Here is a tiny trained network, its code and every weight. The questions are about switching its units off for an input and a class, where a switched-off unit gives its printed mean instead of its output.

import numpy as np


def w(rows, s, z=0):
    codes = np.array(rows[::2]) - 128.0
    scale = np.full(codes.shape[1], s)
    scale[-1] = z or s
    return codes * scale


def f(y):
    return np.maximum(y, 0)


def log_softmax(a):
    a = a - a.max(-1, keepdims=True)
    return a - np.log(np.exp(a).sum(-1, keepdims=True))


def net(x, mask):
    res = np.array(x, float).reshape(1, 5) / 4 @ E
    y = f(res @ A[0][:, :-1].T + A[0][:, -1])
    res = res + np.where(mask, y, B[0][:, -1]) @ B[0][:, :-1]
    return log_softmax(res[-1] @ U[:, :-1].T + U[:, -1])


A, B = {}, {}
E = w([
[174,149,111,196,112,107,150,123,123,115,251],'x0',
[147,122,137,120,128,117,119,138,120,118,126],'x1',
[145,110,88,101,93,183,36,76,69,145,152],'x2',
[129,154,126,123,138,117,140,115,112,136,128],'x3',
[139,66,103,157,251,130,133,74,121,76,107],'x4',
],0.015)
A[0] = w([
[123,142,112,134,62,133,156,163,124,150,142,231],'N0',
[145,144,134,180,133,103,156,158,134,107,171,127],'N1',
[124,165,145,118,110,95,142,102,114,131,120,136],'N2',
[125,134,119,82,107,149,68,117,122,149,67,148],'N3',
[125,113,124,123,116,148,110,102,89,128,168,65],'N4',
[96,118,110,115,105,120,82,87,85,147,73,118],'N5',
[129,110,153,151,174,108,207,191,167,111,143,232],'N6',
[118,87,113,119,233,143,65,73,122,105,52,118],'N7',
[139,165,137,145,32,106,141,180,124,149,231,125],'N8',
[97,144,135,87,53,126,133,180,139,168,52,252],'N9',
[135,128,113,149,113,133,59,74,95,119,210,34],'N10',
[145,130,153,136,101,119,194,184,152,127,137,177],'N11',
[127,108,111,106,202,140,118,124,132,134,55,141],'N12',
[129,97,129,157,214,119,178,128,155,101,133,158],'N13',
[91,131,157,116,150,108,200,192,148,114,5,218],'N14',
[117,141,142,136,91,88,195,175,163,128,106,245],'N15',
[145,106,112,186,215,126,112,137,117,123,212,16],'N16',
[133,114,111,97,149,104,127,135,154,133,142,90],'N17',
[118,158,105,94,36,156,59,101,95,158,129,168],'N18',
[110,169,139,117,85,142,111,161,124,139,77,227],'N19',
[127,133,107,131,144,166,106,108,118,118,126,99],'N20',
],0.013,0.0044)
B[0] = w([
[129,166,174,105,87,152,124,166,142,131,128,188],'N0',
[84,137,133,138,134,130,161,137,142,76,182,190],'N1',
[114,121,136,108,121,139,133,137,143,129,112,148],'N2',
[90,81,132,117,104,122,166,120,67,104,125,185],'N3',
[171,110,103,122,130,148,93,126,137,140,134,171],'N4',
[73,113,148,115,141,132,136,150,64,102,133,174],'N5',
[74,121,148,172,135,55,166,124,193,111,119,232],'N6',
[83,142,132,179,209,193,109,187,77,165,144,249],'N7',
[130,199,174,230,47,109,91,172,152,136,175,237],'N8',
[152,135,123,2,133,115,156,86,123,114,59,218],'N9',
[219,122,85,95,131,149,76,112,143,152,178,214],'N10',
[107,174,137,94,149,153,158,148,146,123,166,188],'N11',
[141,160,129,218,141,138,130,153,116,165,64,208],'N12',
[117,83,105,185,161,67,136,83,182,107,119,237],'N13',
[194,140,108,128,102,112,62,110,220,202,57,250],'N14',
[132,147,138,49,183,180,160,177,162,145,122,206],'N15',
[180,77,59,73,161,115,171,85,129,67,165,222],'N16',
[133,140,112,146,108,114,129,125,124,126,142,139],'N17',
[115,80,137,164,44,105,112,81,65,106,110,225],'N18',
[137,117,133,66,107,120,158,78,107,112,98,186],'N19',
[129,133,130,111,152,144,118,143,98,137,161,159],'N20',
],0.022,0.021)
U = w([
[182,202,154,1,126,104,193,92,180,134,56,255],'0',
[143,164,101,196,173,94,92,127,187,198,61,163],'1',
[63,237,199,117,120,107,178,227,194,101,197,99],'2',
[103,121,109,158,162,41,248,62,172,2,147,31],'3',
[67,83,169,83,64,89,156,21,40,79,79,144],'4',
[75,147,138,173,169,213,117,180,22,113,123,117],'5',
[195,184,150,196,36,134,43,109,102,117,148,76],'6',
[214,98,23,100,194,147,74,71,147,125,193,104],'7',
],0.0078,0.0023)

Each question gives the input, the list of numbers given to net, and the class t.
The units are the neurons (one row each of A and B). Each row of codes is followed by its name. A weight is (code - 128) times the scale printed after its matrix; where a second scale follows, it is the last column's (A, B and U).
mask holds one flag per neuron, in row order. A switched-off neuron (its flag False) gives its mean, the last column of its row in B, instead of its output. The means were averaged over made-up inputs and are rounded, as every weight is.
A unit's drop is (log p(t) with every unit on - log p(t) with that unit switched off) / (log p(t) with every unit on - log p(t) with every unit switched off).
The circuit of an input: a set's keep is (log p(t) with only the set's units on - log p(t) with every unit switched off) / (log p(t) with every unit on - log p(t) with every unit switched off). Starting from the 12 units with the biggest drops (on a tie, the unit counted first), units are removed one at a time, each time the one whose removal leaves the highest keep (on an exact tie, the one counted first), for as long as the keep stays at least 0.8.
circuit, biggest first: the units of the circuit, biggest drop first
top k neurons: the k neurons with the biggest drops, biggest first
drop when u is switched off: that unit's drop, to one decimal
input [3,-1,0,-2,3], class 3: circuit, biggest first : (N14)
input [3,4,0,8,1], class 3: top 2 neurons : (N14; N7)
input [1,6,0,6,-3], class 2: circuit, biggest first : (N14; N16)
input [0,-2,-5,-4,-5], class 0: top 2 neurons : (N9; N7)
input [7,-2,-7,-2,0], class 2: top 3 neurons : (N8; N15; N11)
input [0,4,-6,-7,-8], class 0: top 3 neurons : (N9; N19; N14)
input [-8,-6,3,-8,0], class 4: top 2 neurons : (N9; N3)
input [1,1,-2,7,5], class 3: top 2 neurons : (N14; N16)
input [-1,8,1,7,-6], class 4: top 2 neurons : (N18; N14)
input [-5,5,1,-8,-8], class 4: top 2 neurons : (N18; N3)
input [0,-5,-2,5,-2], class 0: drop when N7 is switched off : 0.8
input [-4,-8,6,-1,7], class 5: drop when N16 is switched off : 0.0
input [-8,8,6,-4,0], class 4: drop when N19 is switched off : 0.1
input [-6,3,4,-7,1], class 5: circuit, biggest first : (N7)
input [-3,-2,0,1,-4], class 0: drop when N9 is switched off : 0.7
